Rows near named flat spaces through zero
z666z528: [  6  29  39   0 -10 -14   7  26 -28   9  -9 -44   7 -36 -23  18  64   5
 -30 -16  -1 -72]
z175z342: [ -6  15   5 -10   5 -19 -17   4   9   9  -2  -1  -7   8  14  -1   7  -7
   1  -7 -12  -3]
z717z608: [  8 -16  18  29  31  89 -16 -17 -14 -41  -2 -14 -12   0 -51 -48 -20  25
  20  11  42  -6]
z647z48: [ 34  12   6 -20  16  -2   2  -3  -8  -4   8 -23 -10   9  -9   8  26  14
  -8  -8  15 -52]
z175z342: [ 22 -25  -4  22  -7  27  32  -7 -15   4  10   0  10 -10 -25  -6 -20   8
   4  11  18   2]
z175z342: [ 17 -16 -30 -26  15  14   9 -19  -1 -19  11   7   6  22   8  20  14  15
  -2  13  20   7]
z717z608: [  7 -18  -8 -19  -1 -10  14 -15  -4  14   0  -6  -3   8  -8  18  -4 -19
   7  19 -14 -10]
z25z733: [  4  -1  12  36  -6  15  12   5  -2  29  14  16  10   4 -10 -25 -15   9
  14   7  -3  36]
z742z447: [-22  -8   5   5   9  20 -16  -5  -3   0  -6  -3   6  -2  -3  -9   4  -8
   5  10  -1  16]
z175z342: [-16  21  -5 -28  11 -44 -38   5  22  10  -5  -1 -10  13  44   5   6 -20
  -4 -20 -17  -5]
z25z733: [  9 -10 -26  -4   2 -13   5  -6   8  18  17  19  15  15  31   6  -7   0
  -1  -1   7  29]
z666z528: [ -2  15   0  -9 -26 -31  25  16  -4   1  -4   5   6 -10   3  32  30   6
 -17  -2 -17  -6]
z175z342: [ -6  12 -16 -33  -2   7   8   0  -2 -56 -11   7  -3   7  -3  36  49  30
 -16   8   7  -4]
z666z528: [-12   3  17   8  -9 -17  -3   8  -4  24  -7 -12   2 -15  -3  -2  -1 -21
  -1  -2 -18 -11]
z742z447: [-42  26  34  -6   0 -24 -35  15   2  18 -21 -19  -7 -10   3  -2  27 -27
  -1  -3 -37 -12]
z647z48: [-11  -9 -10 -20  35  37 -29 -16 -10 -18   2 -14  14  12  10   4  42   9
  -7   9  29   0]
z25z733: [-19  17 -15   0   6  -1 -32   5  31 -40  -7  30 -16  14  30 -19 -25  15
   5 -21   7  36]
z742z447: [  2  20  20   0   5  -6  -2   5  -2  23   6  -1  -4  17  -8  -3  25   6
   8   8 -20   3]
z175z342: [ 24 -28 -11  18  -3   8  20  -9  -6  20  14  -1  10  -8  -4  -9 -37  -9
   4   0  16  -1]
z647z48: [ 31  -5  19  41 -11   3  14  12 -10  20   7 -19  -1 -33 -19 -30 -43  -4
  -2 -26  20 -38]
z717z608: [ 11   9   8   0  11  19   5   0 -11   3  11  -3   8  12 -10   2  38  23
  -2   9   9   1]
z25z733: [-46 -14   1  32 -20  27 -15  13  -1 -50 -31   1   6 -54  -6 -17 -33  -8
 -12 -16  17  12]
z647z48: [-15 -18 -20 -11  14  14 -12 -13  -2   1   4   3  19   7  19   8  14  -6
  -3  11  12  24]
z647z48: [-52  21  33  14 -15   3 -14  14   5  -6 -26  10 -12  -5 -22 -10  10  -8
  14  17 -45  32]
z666z528: [-24 -15 -10   7 -15 -25  -2  -4  18  26  -4  22  -1   3  18  -6 -48 -34
  17   8 -31  42]
z717z608: [-22 -14 -25 -21  -8 -12   9 -10   6   1  -3  22  10  14  16  28   9 -11
   3  24 -20  40]
z742z447: [ 26  27   4 -15  -9 -35  17  11   5   8   8   3 -12  13   3  17  19  14
  -6 -10 -13 -23]
z742z447: [-17 -10 -20 -24  19  34 -10 -18  -2 -34  -3  10   6  22   1  15  33  16
   2  25  11  28]
z742z447: [-28  -9 -25 -23   3  -6 -20   3  -4 -23 -11 -10  26 -23  37  29  35  -8
 -32 -13  21  -5]
z717z608: [  0  -7  -5   4  -4  18  22  -3 -13   8   9  11  20   8  -9  13  29  16
  -1  23   1  28]
z666z528: [-12  -7 -15 -14 -15 -26   9   1   4   4  -6   7   6  -5  16  24   1 -16
  -7   4 -15   8]
z647z48: [ 14  -3  16  24 -14 -12  15   9  -7  30   3 -12   1 -21 -12 -12 -25 -14
   1  -9  -5 -20]
z175z342: [ 23  42  24 -11 -16 -31  24  20  -3   0  -1  -4 -18   7 -19  19  39  24
  -7  -6 -23 -35]
z666z528: [-21 -33 -45 -27 -10 -28  -1 -14  15 -12  -9  15   7  -5  39  28 -32 -34
  -6   2  -4  21]
z742z447: [  2   2   5   5  -5  -7   1   4   1   6  -1  -3  -3  -6  -1  -4 -10  -5
   1  -5  -4  -6]
z666z528: [  6   6  -4  15 -12  -2  10   7  10  -9   3  21  -6   3   1 -10 -23  13
   5  -7   0  20]
z717z608: [ -6  24  -5 -25   8 -18 -11   5   6   3   5   8   5  23  24  20  49  14
  -8   1  -9  11]
z666z528: [ -9 -22  10 -20  27  11 -38  -9 -24  -1 -17 -69   9 -41   0   5  19 -40
 -23 -16  30 -85]
z717z608: [ -9 -20  -5   2  18  55  -3 -21  -8 -26  -1   6   1  15 -25  -9   3  14
  15  29  14  26]
z175z342: [  3  -4  13  24 -12   0   9   7  -5  16   0  -4   2 -18 -12 -14 -22  -8
   3  -5  -3  -4]
z647z48: [  8  22  33  10 -31 -44  26  18   0  33  -7  -5 -20  -9 -25   4 -12 -16
   8  -1 -47 -25]
z717z608: [-14 -18 -14 -22   8   0 -14 -19  11 -16 -13   0 -16  10   2   3 -28 -24
  13  12 -10   2]
z742z447: [  5  41  22 -19 -12 -55  -1  21   8  15  -6  -9 -19   3   6  17  26  -3
  -8 -17 -34 -36]
z25z733: [ 18   7  -1 -20   6  -9   8  -4  -3   0   5  -7  -7  13  -4  16  20   7
  -2   4  -2 -22]
z647z48: [ 17  -8  -7  -8   2 -12   9  -4  -5  19   9  -8   6   1   6  10   3  -7
  -4   0   3 -15]
z25z733: [  1 -12   5  12   9 -13  -4  -8   0  74  21   2  17  17  16 -13  -9 -27
  17  14 -20  28]
z25z733: [ -3   8  14  50  -7  24   5  10   7  15  13  31   5   7  -9 -41 -29  22
  19   1  -1  57]
z25z733: [ 14 -21 -24  -7 -17   5  34   0 -16 -28  -1  -5  18 -26  -4  33  13  11
 -25  -2  27 -19]
[ -8  27  21 -16  -2 -21  -8   6   9  -2 -12  -1 -26  15 -12   4  11  -3
  10   5 -35 -12]
z742z447
[ -4  -2  14   2   9   6 -12  -2  -7  14  -2 -18   1  -5  -7  -8   5 -12
   2   1  -1 -16]
z666z528
[ -8  10 -23 -37  11 -49 -33  -1  24   3  -1   1  -6  13  56  15  -2 -22
 -10 -23  -6  -8]
z175z342
[ 17 -13   1 -13   6   4  15 -14 -11  14   5 -14  -3   9 -19  11   6  -8
   7  18  -5 -20]
z717z608
[-44  27  15 -10   8 -34 -55  13  22  10 -17  -4 -11   1  35 -12   3 -27
   1 -19 -28   6]
z175z342
[-12 -15  -2   0 -13  10   8   3 -14 -29 -18 -18   7 -37 -14  15   4  -8
 -18  -3  13 -27]
z25z733
[ 36   0 -16  -2  -7 -11  27   2  -1   1  17   8   5   5   7  12  -1  19
  -9  -9  17  -9]
z742z447
[ 24  15  -2  -7  12 -11   4  -4  10  25  21  16  -6  39  10  -4   7  15
  13   5  -8  17]
z25z733
[ -7  -9   4  15   5   6 -14  -5   7  12  -1   2  -5   0   1 -25 -37 -16
  15  -1  -3  13]
z666z528
[ -8  26   3  11 -14 -27  -7  25   9   5   2  11   9 -12  28  -1  11  10
 -16 -27  -1  10]
z717z608
[-28 -12   3   3  10  20 -18  -6  -8   8  -4  -6  16  -4   3  -3  17 -12
   1  13   0  19]
z647z48
[ -1  -6   6 -14  20  14 -14 -10 -13   6   0 -24   5   2  -6   5  27  -7
  -3   8   7 -23]
z666z528
[ 10  -1  17  16  11  25   4  -7  -8  24  12  -1   0  16 -23 -19   3   7
  18  18  -4  12]
z175z342
[ 15  16   7   9 -14 -14  29  16 -14  32  18   4  25  -2   3  19  48  21
 -16   1  -3   5]
z717z608
[-16  -8 -12  -7   2   4 -12  -3   4 -17  -7   2   4  -6  13   4  -2  -5
  -5  -2   7   9]
z175z342
[ 15 -23 -10  38 -11  -4  10  12 -14  37  18 -12  40 -43  25 -12 -22 -11
 -23 -29  37  -7]
z742z447
[  1   7  -3  -1 -11 -17  14   8  -3  17   7   7  13   0  10  16  22   5
  -8   2  -8  11]
z717z608
[-11  -4  -2  -1   6  19  -5  -5  -3 -13  -3   3   3   4  -5   0  10   6
   2  10   4  13]
z175z342
[-14 -19 -15  -4  -3  17  12 -12  -3  -5   0  16  11   9  -4  12   5   1
   6  26  -5  36]
z717z608
[  2  -2  -4  17 -24  -8  36  11 -12  26  12  15  29  -9   2  18  23  11
 -11   9  -6  28]
z717z608
[ -4   3   7   0  21  32  -4 -10  -9  15  14   7  13  30  -9  -4  42  19
  11  28  -1  33]
z742z447
[ -7   7  32  14  -4   7  -4  -6  14  -4 -17   5 -47  15 -46 -34 -57 -15
  41  17 -40   2]
z742z447
[  9 -16   1  28   4  22   6  -2 -11  27  16   0  22  -7  -1 -18  -9   2
   2   2  18  17]
z742z447
[ -6   5  -7 -29   8  11  -2 -14  11 -43 -12  13 -29  30 -18  11   3  12
  16  22 -15   8]
z742z447
[ 33  37   7   1  -5  16  35  13  -6 -24  17  24  -2  29 -22  12  56  70
  -4   8   7  13]
z666z528
[-22  19  30   4  -6  -2  -7  10  -3   5 -15  -7 -11  -4 -22  -4  17  -6
   7   9 -30  -3]
z647z48
[ 13   3   4 -32  33  30  -6 -15 -23  -7   8 -26   9  21 -14  21  75  20
  -8  21  18 -29]
z666z528
[ -2  14  16  -2 -15 -30  -1   8  14  -8 -18  -4 -33  -7 -13  -6 -36 -17
   9 -11 -28 -27]
z742z447
[ 12  38  19  12 -29 -20  35  27  -4   3   4  17  -1   1 -16  14  35  35
  -9  -3 -20   5]
z666z528

Rows near named flat spaces through zero
z206_z338: [-15  36  15   6 -13  14   3  -9  -8 -12   7  -4  13 -16 -10  10  38  -8
  28   7  22   4]
z386_z143: [  3   1  23  -8  22  -5 -10   0   8   5  26 -20 -18   4  -8  13 -14  17
 -21  -8  10   7]
z206_z338: [ -8  11 -25   5 -36 -22   2  -6   4  18   5  42  -5 -19  20 -32  -9 -20
   4  40 -18 -27]
z758_z734: [-12  -8 -29   8 -14  34  -4   1   5 -17 -29 -10  13  21  -7   6  14   3
  19  25  14   9]
z206_z338: [ -4 -16  34 -12  12 -16 -20   7   6  47   5 -15 -29  10   3  -1 -22  35
 -24  -1  -9  20]
z170_z979: [ -4   9   4  11  -8  -6   7  -1 -12 -15  -3   5   8 -16  -1  -2  15 -12
   7 -18   6  -1]
z206_z338: [  7 -28   7 -40  29  13   4   4  13   4 -34 -26  -1  15 -22   4  14   6
   1 -40  24 -11]
z758_z734: [ 18 -24 -42  22 -13 -28  -2  -4   7 -12   9  10 -24  -2  21 -37 -37 -18
 -27  29   4 -24]
z206_z338: [ 49   7  12  21  14 -31  33   0 -25   0 -18 -15  10  -8  16   2  22   1
  10 -46   9  38]
z170_z979: [-16 -22  20   3  -4   5 -27   1  -3   3  13  -9 -19   6   0 -15 -19   2
 -14  20  -4 -12]
z758_z734: [-18  29  -9  -5 -12  18  -5 -12   9  23  -8  -2   7   0  -7   8  27  13
  22  34  12  15]
z170_z979: [-10   1 -14  20 -12 -17  -6  -5  -5 -13  18  20  -6 -21   7 -17 -16 -18
 -18   6  -9 -16]
z386_z143: [  0  -8  -5 -18 -25  -1  24  15  -2  -7 -40  27  19  -2   4 -12  20 -23
  30 -22  -7 -26]
z206_z338: [ 12  10  -8  19  -7 -21  17   3 -11  -6  -1  17   9 -14  13   0  -1  -7
  -1 -18 -13  12]
z386_z143: [-18  31  46  16  -7  12 -12  12  -3 -13  42 -14  -7   8  -5  37  -4  24
   4  14   3  28]
z170_z979: [-13   3  -4  -3 -13  -3  14   0  -4 -29 -27   0   7 -23 -15 -10  35 -24
  14 -38  36 -19]
z758_z734: [  7 -16 -30  -7 -13  22   1   5  15  -9 -16  -2   1  31   5  -5  -8  -3
  14  40   6 -13]
z170_z979: [-11  59  27  18 -27 -30   2 -11  -9  35  30  18  -8 -35  13  -2  20   8
  12  24   0  22]
z386_z143: [ 15  29  -2  10  19 -13  -2 -19  -2 -10  63   8  -5 -20   5   2 -17 -15
 -18  17  -7 -15]
z170_z979: [  9 -36 -20 -13  -8   4   8  12   2  -4 -33  15   7  17   9 -18 -11 -15
   6  -3 -17 -24]
z170_z979: [-17   0   5 -12  17  18 -12  -6  13 -26   7 -32 -11  -1 -30  12  13   2
  -9 -14  47 -10]
z758_z734: [ 27 -13  20 -23  -2   1   4  17  27  -8  14 -31 -34  41   5   3 -19  14
   5  30  40 -16]
z206_z338: [ -2   3  41 -16  15  -3 -15  -4   3  36   7 -27 -20   3  -6   3   7  26
  -4   1  14  16]
z386_z143: [ 18  29  68  -1  -5  30   6  17 -14  -6  31 -17  12  35   9  38  12  17
  45  28 -11  23]
z206_z338: [-19  -4  21   9  11 -23 -31 -18 -17  49  24  14 -14 -31   8 -25 -19   6
 -34   5 -41   5]
z170_z979: [  3 -46   2  22 -10  22 -10  13 -23 -29 -23  -7   9  25  11 -14 -13 -11
   6   4 -19  -1]
z170_z979: [ 18 -21 -21  -9 -14   9  19  13  -1  -9 -31  19  19  20  13  -9  -2 -17
  23   4 -19 -17]
z386_z143: [ 22 -14   2  16  18  11 -11 -16 -22  -7  24  -5   6   5  14 -16 -13 -17
  -3  26 -24  -9]
z170_z979: [-13 -33 -12  49 -10  12 -23   0 -23 -43  -2 -15  -4   4   3 -14 -16  -9
 -18   8   1   9]
z206_z338: [ 34  14 -32 -14 -19  -4  34  11  28 -23  -5   3  -3  23  10   4   3 -10
  26  25  35 -20]
z758_z734: [ -7  30 -31  31   2  -3  -5 -27  -6  -9  15  -4   5 -28  -5  -1  17  -6
  -8  14  19  17]
z758_z734: [  4  30  -6 -22  -5  24  -9  -9  33  19  34 -11 -15  28  -1  14  -5  17
  17  82  20  -8]
z206_z338: [ 20  24   2  17   1 -19  16  21  15 -17  37   1 -11  16  10  39 -33  24
 -16  -2  -2  30]
z386_z143: [-16   1 -13  27   4  -4 -21 -13  -6  -7  27   2  -8 -15  -1  -5 -19  -1
 -29  13  -9   5]
z386_z143: [-21 -51  -3   2 -10   7 -13  15  -5   8 -60 -12  -4  14  -5 -15   0  14
  -7 -26  -1  14]
z758_z734: [ 12  -1 -13 -10 -11   9   5   9  24  -6  -1 -13 -14  31   2   6  -8  11
  11  35  26  -5]
z386_z143: [  4   9  11   7  -8 -15  12   9   5  -8 -15 -24 -13   0  -5  10  18  16
   4 -24  43  24]
z758_z734: [ -7   6 -18  14  -5  23 -13   1  16 -28  21 -19 -11  24  -7  18 -14  12
  -4  43  24   7]
z206_z338: [ 12 -30  -1  13 -41 -18  17  27  -8  17 -63   6  -2  20  26 -20   4  11
  22  -5  -4  24]
z386_z143: [ -5  23  37 -26  22   6  -7   0   9 -13  67   9  -6  -7 -11  19 -20 -11
 -11   1 -12 -37]
z758_z734: [-14 -22  19  20   7  17 -22  -5 -22 -24  -1 -24  -1  -2  -9  -8   5  -6
  -7 -10   7   3]
z386_z143: [  6  -3   1   2   5  -4  -2  -2 -10   7  19  24   8  -5  13  -7 -20 -12
  -7   7 -42 -12]
z758_z734: [-36   6 -19  -5 -37  16  -4  14  17  25 -39  17   6  14  -3  12   8  25
  18  25  -7  21]
z170_z979: [ -8  16  33   1   5  -6   7  -3 -16   5 -21 -20   6 -22 -14   8  44   7
  13 -47  27  25]
[-12 -58 -32  30 -16  16 -15  19  -6 -48 -21   1  -2  25   5 -14 -38 -11
 -20   4 -14 -10]
z758_z734
[  0   3  -2  17  -5 -34   2  -3  -6   5   3   5 -13 -26   6 -14  -4  -2
 -20 -20   6   7]
z758_z734
[-19 -21 -12   6 -24  15   1  27  10 -18 -37  -2   1  26  -5  15  -7  17
   5  -7   5  17]
z758_z734
[-15 -11 -24  18 -18  -6  -9  -3   0 -23   0   8  -9 -12   1 -21 -10 -18
 -13  10  10 -19]
z170_z979
[  5   7  31 -20  14 -15  -2   0  -1  40  15   9  -5  -6   5   2  -7  12
  -6  -9 -26   2]
z170_z979
[ -6  12   6  26  16 -15 -12 -11 -12   0  27  -7  -6 -21  -3   7  -8   9
 -28 -14  -4  25]
z170_z979
[-36   9  11  13  10   6 -35 -16 -11  10  42  12  -2 -23  -7   0 -19   0
 -29  15 -33  -2]
z206_z338
[-24  13 -25  19  -6  26 -25 -23  -3  -1  17   1   6  -5  -4  -4   2  -3
  -1  52  -5   2]
z758_z734
[ -2  37  49 -14   5  -6   0  -3  -4  26  35   4  -2 -11   1  15  10  10
  11   4 -10   5]
z170_z979
[-12   5  17 -12 -13  13  -5   7  11  13 -15 -17  -8  16  -7   8  16  20
  18  17  23  12]
z758_z734
[ -5  20  17 -14  -7  13   5   8  15  -5   1 -17  -5  13 -11  22  17  15
  19   6  32   6]
z206_z338
[-16  -8 -35 -26  -9  -5   7   6  25  39 -47  19   3   3  -6   0   3  18
  -2 -10  -8   6]
z386_z143
[-11  11   2   0 -12 -11   4  -2  -5  11  -8  16   5 -19   2  -8  13  -7
   6  -9  -5  -2]
z206_z338
[  0 -18 -21 -19  -9  12   7  19  25 -15 -17   2  -4  28  -5   8 -15   3
   2   5   9 -16]
z206_z338
[ 16   9  15 -11  18  -9  14   5   5   1   1 -16  -2   3  -7  19   7  13
  -1 -30  16  14]
z206_z338
[-11  -5  15 -11 -30 -25  -4  18  19  34 -12   4 -32   7  10 -12 -13  23
  -4  16  11   3]
z758_z734

Rows near named flat spaces through zero (a row that begins with a name and a colon came from that space)
z192_z856: [  4  11  -1   6 -55 -11  -6   6 -18 -27  16  13   3  23  21  46   4   2
  24 -23  23 -12]
z479_z583: [ 12  -7  26  27   5 -29  -9  18   2  40  17  33   3 -10  27  59  16  34
 -27 -16 -34  33]
z55_z119: [ -2 -35 -19 -18  23  11 -25  -8 -50 -10  18 -30 -25  13  10 -27  -5  -3
   2   4 -21  18]
z479_z583: [-23  -3  18   7  -3 -18 -24  26  -5 -19   8  13 -21  10 -11 -18 -17   1
   3  -5  -8   8]
z479_z583: [-5  8 15 11 -6  5 10 -6  6  4 -1 12  2  5  5  7  9 -3  3 -4  3  0]
z192_z856: [-21   8  14  16   9 -19   2  11  33  16   1 -23  16  -6 -20 -32 -18 -14
   0  17  -5  18]
z23_z138: [ 20   6 -10 -13  -1   3 -10  -2 -29  -8   6   3   8  15  30  18  -2  14
 -10 -23 -14   5]
z959_z811: [ 19 -14 -35  -6 -10  -9 -20  37  13 -27 -20  24 -11 -17 -18  11   9  18
 -29  24  28 -34]
z192_z856: [  1  -4   2 -13 -15  22  -2 -11  10 -20   0 -14  27   7  -1   4   4 -13
 -14   7  -9   8]
z23_z138: [-11 -15  13 -11 -16  13 -16 -16   5  -9  21 -49  42  12   4  -1 -11 -10
  16   0 -23  29]
z55_z119: [ -5  20  26  31 -24  19   2   2  -5 -19   5  31  16  46  43  15  27 -15
 -42  -5  -8  22]
z479_z583: [ -3 -28  -3  26  14  -7 -28  20  -6  11   7   3 -11   4  14  -5  14  21
  -9  18   3   7]
z959_z811: [ -2  16  22 -23  26  -1 -22  23  34 -13 -24  20  20 -17 -24 -23 -33  30
 -11 -19 -25  -8]
z959_z811: [  6   3  -1  -7   9  -1 -25  22  17 -11 -20  20   5 -11  -8  -7 -14  42
  20 -12  18 -35]
z959_z811: [ 12  36 -16   3 -43  15  10  -2  -9 -40  -6   6  24  40  28   9   6 -19
 -10  -9  29 -17]
z55_z119: [  1   2  13   8 -26 -25 -14  23 -10 -11  13  34 -15   5   8  41   1  16
   2 -21  -2   1]
z192_z856: [  1   8   1  32 -43 -24   7  15  41  10   6  -9  36  -3   2  37  11  -5
  -1  19  26   1]
z23_z138: [ -1 -12  -7 -35  14  -3  -4 -13 -30  -5  13 -23 -17  -7 -13 -11 -21 -10
   8 -12 -31  16]
z192_z856: [  1 -10   5   0 -12 -19 -10  23  12 -10   8  10   3  -6 -11  21   3  -9
 -50  14 -27  27]
z479_z583: [  2   6 -10 -16  -5  12  16 -15  -5 -11  -8  -2  -8  -3 -12  -6  -1 -13
  14  -2  14 -18]
z192_z856: [ -9  -4   3 -11  23   7   9   0  20   1 -22  14 -23 -27 -38 -28  -4   0
   7  11  10 -23]
z479_z583: [ -7   5  12  27  25  13  16   0  20  19 -16  21  -7   0   2 -23  21  -7
 -31  21   3   3]
z55_z119: [ 26 -27 -32 -27  -1  11  -8  12   5 -23 -21  27 -18 -30 -24  24  19  16
 -29  20  13 -33]
z192_z856: [ -6 -22   2  15 -21 -25  -1  -1 -28  13  36 -12 -19   6  11  33  11 -16
  -1   4 -15  35]
z55_z119: [ 11   8 -20 -14  -3  21   4  -4 -11 -26 -15  10  -4  10   4  -9   7  -7
 -14   2  14 -21]
z23_z138: [-11   1  42 -31  24  17 -13   0  -3 -18 -16  56 -30 -15 -22  -2 -15  32
  21 -43 -26 -19]
z959_z811: [  7  37  -4 -15 -19 -22  13   6  18  -6 -10   3  15 -11 -15  10 -29   6
  31 -26  19 -27]
z479_z583: [  3  24 -12  22  53 -19  12  17  18  40 -15 -12   7  -5   3 -55 -13  -6
 -49  23 -14  21]
z479_z583: [  6   2 -20  26 -13   5   8 -21 -20  24  11 -27   8  17  37   8  13  11
  60  -5  47 -22]
z479_z583: [  5   7 -20  11  -2  13  22  -5   2  -4 -14   6 -10   6   1 -13  21 -23
 -25  25  25 -13]
z959_z811: [ 22   0 -41 -13   8  14  55 -38 -31  20  -7  -1 -39 -15  -3  10  29 -35
 -11  16  19 -15]
z55_z119: [ -4   3   9  -1  -3  -1 -11  -2  -7   0   3   2  -1   3   6   3 -11  24
  50 -24  15 -19]
z192_z856: [-15 -18   8 -12 -17  11 -12 -17 -16 -16  18 -26   0  10  -3  -1  -7  -7
  42  -8   0   3]
z959_z811: [-17  10  16  18 -33   9  -3   9  26 -26 -11  23   2  10 -10   1   7   3
  34   1  45 -36]
z23_z138: [ -9  18  11   1  16   2  16 -13   5  15  -2 -15   8   3  -2 -26 -13 -15
   4  -4 -11  12]
z479_z583: [ -4   2  11  27  -7 -18 -11  -2 -15  29  22 -12   7  13  33  17  -5  27
  55 -25  13   3]
z959_z811: [ 13  -3 -16   1   5 -31   1  -7 -31  36  30 -40   8   1  26  20 -13   3
  10 -13 -23  33]
z959_z811: [ 20  16 -20 -30  26  21  20 -24 -18   4 -20   4  -8  -9   2 -13  -6   9
  14 -20   7 -28]
z23_z138: [ -3  -6   4 -13  23 -14  -7  15  16   4  -7   2  -6 -23 -28 -14 -15   3
 -25   8 -25  11]
z192_z856: [ 11 -29  -6   9  11  -4 -31  10  23  25   3 -27  36 -18   8  13   2  42
  14  12   1   1]
z23_z138: [ 24   6 -33   0  22  16  12  -9   2  15 -16 -17  19  -1  16 -16  10   1
 -25  18  11  -8]
z23_z138: [ 13 -24  23  -2   9  18 -32   5  -3   1  -2  39   5  -6  22  42  18  56
   3 -24 -17  -6]
z192_z856: [  2  38   5  22 -22 -52  -2  51   5 -12   2  47 -13  12   5  20 -13  -3
 -49 -12  -6  11]
z479_z583: [  6  33   4  -5   2 -34  10  10   4  14   7  -7  17  -1   2   4 -30  -5
 -16 -21 -27  24]
z23_z138: [ -1  19 -15   3 -21 -26   3  18   9 -13   7 -23  18  11  -5  -9 -17 -29
 -28  14  -2  18]
z55_z119: [  7   2 -20  -6 -22 -15   3   5 -28 -16  15  -6 -13  13   7  14  -1 -23
 -21   1  -4  13]
z959_z811: [  2  29  -6  -8 -47 -12  -2   8   3 -35   8 -15  31  24   6  13 -19 -18
   4 -14  10  -1]
z55_z119: [ 14  12 -17   4  -9   3  -7  -4 -21  -2   4 -12  16  21  34   5  -3  15
  24 -17  20 -13]
z959_z811: [ -1 -10  -1 -48  12   3 -18  14  18 -37 -12  -7   7 -20 -45 -22 -28 -10
 -42   8 -42  12]
z23_z138: [ 15   8 -32  -3 -27  -1  -4   6   0 -22   3 -31  34  20  15   2  -2 -17
 -23  16  12   3]
z23_z138: [ -3  22  18 -15  -7   1 -13  17  20 -30 -12  18  21   6  -9  -6 -20   5
 -18 -16 -15  -2]
z192_z856: [ -7   0   1   1 -20  20  22 -30   0  -1   5 -22   9   8   1   2  12 -25
  26   7  17  -4]
z55_z119: [ 10  -8 -11   7  14  -6  -6  -3   6  29   4 -28  21 -10  11   1  -3  19
  16   5   3   3]
z55_z119: [ 28 -11 -38  -3   8  -1  -4  11 -11   0  -2  -7   6   1  15   8  16  -4
 -63  26 -10  13]
z55_z119: [  0 -12   0   0 -35 -19   2  19 -18 -29  19  29 -29   8  -6  40  19 -34
 -63  13 -24  30]
[-13  44  19  30 -32 -10  64 -30  10  29   6   8  -5   7   5  21  13 -41
  31 -10  30  -3]
z959_z811
[ -5  30  -1   3  -7   1  31 -13  17   4  -7 -16  17   5  -7 -18  -7 -32
  -4   7   9   2]
z55_z119
[  8  -1 -11 -30  -6  11  -5   0 -30 -36 -10  35 -38  -1  -9   8  -2  10
  14 -22  12 -35]
z23_z138
[-18 -17  11  -5  16 -26 -44  36  -4 -14  11  -3 -14   0 -16 -26 -30  16
  -5  -2 -27  18]
z479_z583
[ -8 -15  19   3   1  -7  -7  -6 -17  13  19   4 -15  -2   6  19   1  10
  20 -16 -17  15]
z23_z138
[-13  20  22  24 -18  19  14   1  21 -18 -13  32   5  20   5  -4  21 -17
 -19   8  17  -7]
z959_z811
[ 13  24  18 -35   8   4  41 -26   9  13 -13  30  -5 -33 -23  32  -5  -5
  -7 -30 -30  -2]
z479_z583
[ -7 -16   0  -9   5   7  11  -9  15   2  -3 -10  -6 -19 -29  -7   6 -20
 -13  23  -7   6]
z55_z119
[ -8 -29 -11 -16  -3   8   6 -14  -6  -7   2 -12 -29 -20 -31  -3   7 -15
  23  18  13 -14]
z959_z811
[-11 -12  -6  -5  -2  27  10 -33 -18  -5  12 -43   6  19   6 -26   6 -34
  12  15  -1  15]
z55_z119
[-12  -2   3  22  -2   6  18 -17  13  21   3 -23   7   2   0 -14  11 -17
  20  19  19   2]
z23_z138
[  7 -13 -19  17 -20  -1  -9   0 -29  -5  22 -19   5  28  35  16  18 -11
 -15  12   4  19]
z959_z811
[ 25 -20 -28 -32  -5   0  -5  -1 -10 -11   0  -4   0 -20  -9  31   5   5
 -23   5 -12  -2]
z479_z583
[ 27   6 -36 -16  30  10  11 -20 -28  19  -1 -32  12   5  26 -15  -3  -3
 -21   0 -14  11]
z23_z138
[-12   3   8  24 -41 -25   5   5   9   4  24 -19  15  12   4  25   2 -22
   8   8   7  21]
z192_z856
[ 20 -15  -8 -19   4  13 -36   8 -17 -17   2   2  21   9  25  18  -2  36
 -10 -18 -19   1]
z192_z856
[-17  11   8 -11 -18  17   9  -8  12 -31 -12   4  -5   5 -24 -21  -7 -19
  26  -1  24 -26]
z23_z138
[ -2 -38  -2 -27 -21  10 -32  14   5 -44  -3  14 -14 -16 -31  20   3  15
  10   6   5 -23]
z23_z138
[ 26  -6 -36 -11  48  -2  -6  11  11  23 -22 -14  10 -25  -4 -26  -6  23
 -34  20  -5  -7]
z55_z119
[-15 -35  15  15 -32 -18 -25  24  18 -11  15  11  -9 -12 -19  34  12   9
   9  17   8   2]
z23_z138
